Below are the code and all the weights of a small trained network. Each question names an input and a class and asks about switching units off, where a switched-off unit gives its printed mean instead of its output.

import numpy as np


def w(rows, s, z=0):
    codes = np.array(rows[::2]) - 128.0
    scale = np.full(codes.shape[1], s)
    scale[-1] = z or s
    return codes * scale


def f(y):
    return y / 2 * (1 + np.tanh(0.7978845608 * (y + 0.044715 * y**3)))


def log_softmax(a):
    a = a - a.max(-1, keepdims=True)
    return a - np.log(np.exp(a).sum(-1, keepdims=True))


def net(x, mask):
    res = np.array(x, float).reshape(1, 6) / 4 @ E
    y = f(res @ A[0][:, :-1].T + A[0][:, -1])
    res = res + np.where(mask, y, B[0][:, -1]) @ B[0][:, :-1]
    return log_softmax(res[-1] @ U[:, :-1].T + U[:, -1])


A, B = {}, {}
E = w([
[132,147,140,111,127,146,135],'x0',
[146,175,114,109,141,142,145],'x1',
[111,130,227,69,2,91,187],'x2',
[123,119,98,138,130,109,125],'x3',
[48,125,92,36,189,7,64],'x4',
[134,226,219,221,105,86,37],'x5',
],0.0074)
A[0] = w([
[147,126,117,140,187,152,97,97],'neuron 0',
[214,111,137,193,78,203,179,253],'neuron 1',
[51,151,147,44,180,73,101,194],'neuron 2',
[152,74,100,32,151,149,233,119],'neuron 3',
[101,27,108,118,136,134,173,115],'neuron 4',
[107,188,167,190,89,68,103,48],'neuron 5',
[156,125,154,58,2,72,173,74],'neuron 6',
],0.0081,0.002)
B[0] = w([
[189,75,110,132,152,77,133,173],'neuron 0',
[26,178,120,198,174,45,145,245],'neuron 1',
[58,137,146,255,152,78,189,254],'neuron 2',
[135,242,99,134,112,52,25,245],'neuron 3',
[150,185,135,135,43,72,70,192],'neuron 4',
[189,195,107,120,90,79,86,200],'neuron 5',
[241,42,80,171,214,81,149,246],'neuron 6',
],0.0073,0.0066)
U = w([
[11,140,116,172,136,116,189,79],'0',
[111,122,106,131,109,132,104,253],'1',
[122,136,121,123,137,129,118,208],'2',
[153,189,108,103,76,125,18,25],'3',
[110,124,132,127,138,134,127,216],'4',
[226,68,84,138,193,132,164,113],'5',
[157,51,130,61,122,219,154,73],'6',
[135,71,134,43,98,254,155,14],'7',
],0.0087,0.0056)

Each question gives the input, the list of numbers given to net, and the class t.
The units are the neurons (one row each of A and B). Each row of codes is followed by its name. A weight is (code - 128) times the scale printed after its matrix; where a second scale follows, it is the last column's (A, B and U).
mask holds one flag per neuron, in row order. A switched-off neuron (its flag False) gives its mean, the last column of its row in B, instead of its output. The means were averaged over made-up inputs and are rounded, as every weight is.
A unit's drop is (log p(t) with every unit on - log p(t) with that unit switched off) / (log p(t) with every unit on - log p(t) with every unit switched off).
The circuit of an input: a set's keep is (log p(t) with only the set's units on - log p(t) with every unit switched off) / (log p(t) with every unit on - log p(t) with every unit switched off). Starting from all 7 units, units are removed one at a time, each time the one whose removal leaves the highest keep (on an exact tie, the one counted first), for as long as the keep stays at least 0.8.
circuit, biggest first: the units of the circuit, biggest drop first
unit that matters most: the unit with the biggest drop
top k neurons: the k neurons with the biggest drops, biggest first
drop when u is switched off: that unit's drop, to one decimal
input [0,-2,0,7,-1,-7], class 3: circuit, biggest first	[neuron 3; neuron 4]
input [-5,-2,-7,7,-8,-4], class 0: unit that matters most	neuron 1
input [7,8,-6,0,8,6], class 0: top 3 neurons	[neuron 2; neuron 6; neuron 3]
input [7,-6,3,4,7,6], class 0: top 2 neurons	[neuron 2; neuron 3]
input [-1,1,4,3,-7,-3], class 0: top 3 neurons	[neuron 1; neuron 5; neuron 0]
input [-1,-3,5,-2,4,3], class 5: top 2 neurons	[neuron 6; neuron 1]
input [-5,-2,7,5,6,1], class 5: top 2 neurons	[neuron 6; neuron 1]
input [6,-5,2,-2,-4,-7], class 3: top 3 neurons	[neuron 3; neuron 4; neuron 2]
input [2,0,2,-2,5,-7], class 3: top 3 neurons	[neuron 3; neuron 4; neuron 1]
input [-6,7,-6,3,-3,-6], class 1: circuit, biggest first	[neuron 6; neuron 3]
input [-2,2,4,0,-8,-6], class 0: top 2 neurons	[neuron 1; neuron 5]
input [-3,-5,-1,-8,8,8], class 0: top 2 neurons	[neuron 2; neuron 3]
input [1,-5,7,1,1,3], class 5: drop when neuron 1 is switched off	0.1
input [-2,0,-4,-3,-8,5], class 0: drop when neuron 1 is switched off	1.1
input [-6,-6,-1,-5,-2,-8], class 3: drop when neuron 2 is switched off	0.1
input [6,-1,6,4,8,4], class 0: top neuron	[neuron 2]
input [2,-5,-5,-2,-7,2], class 0: top 2 neurons	[neuron 1; neuron 6]
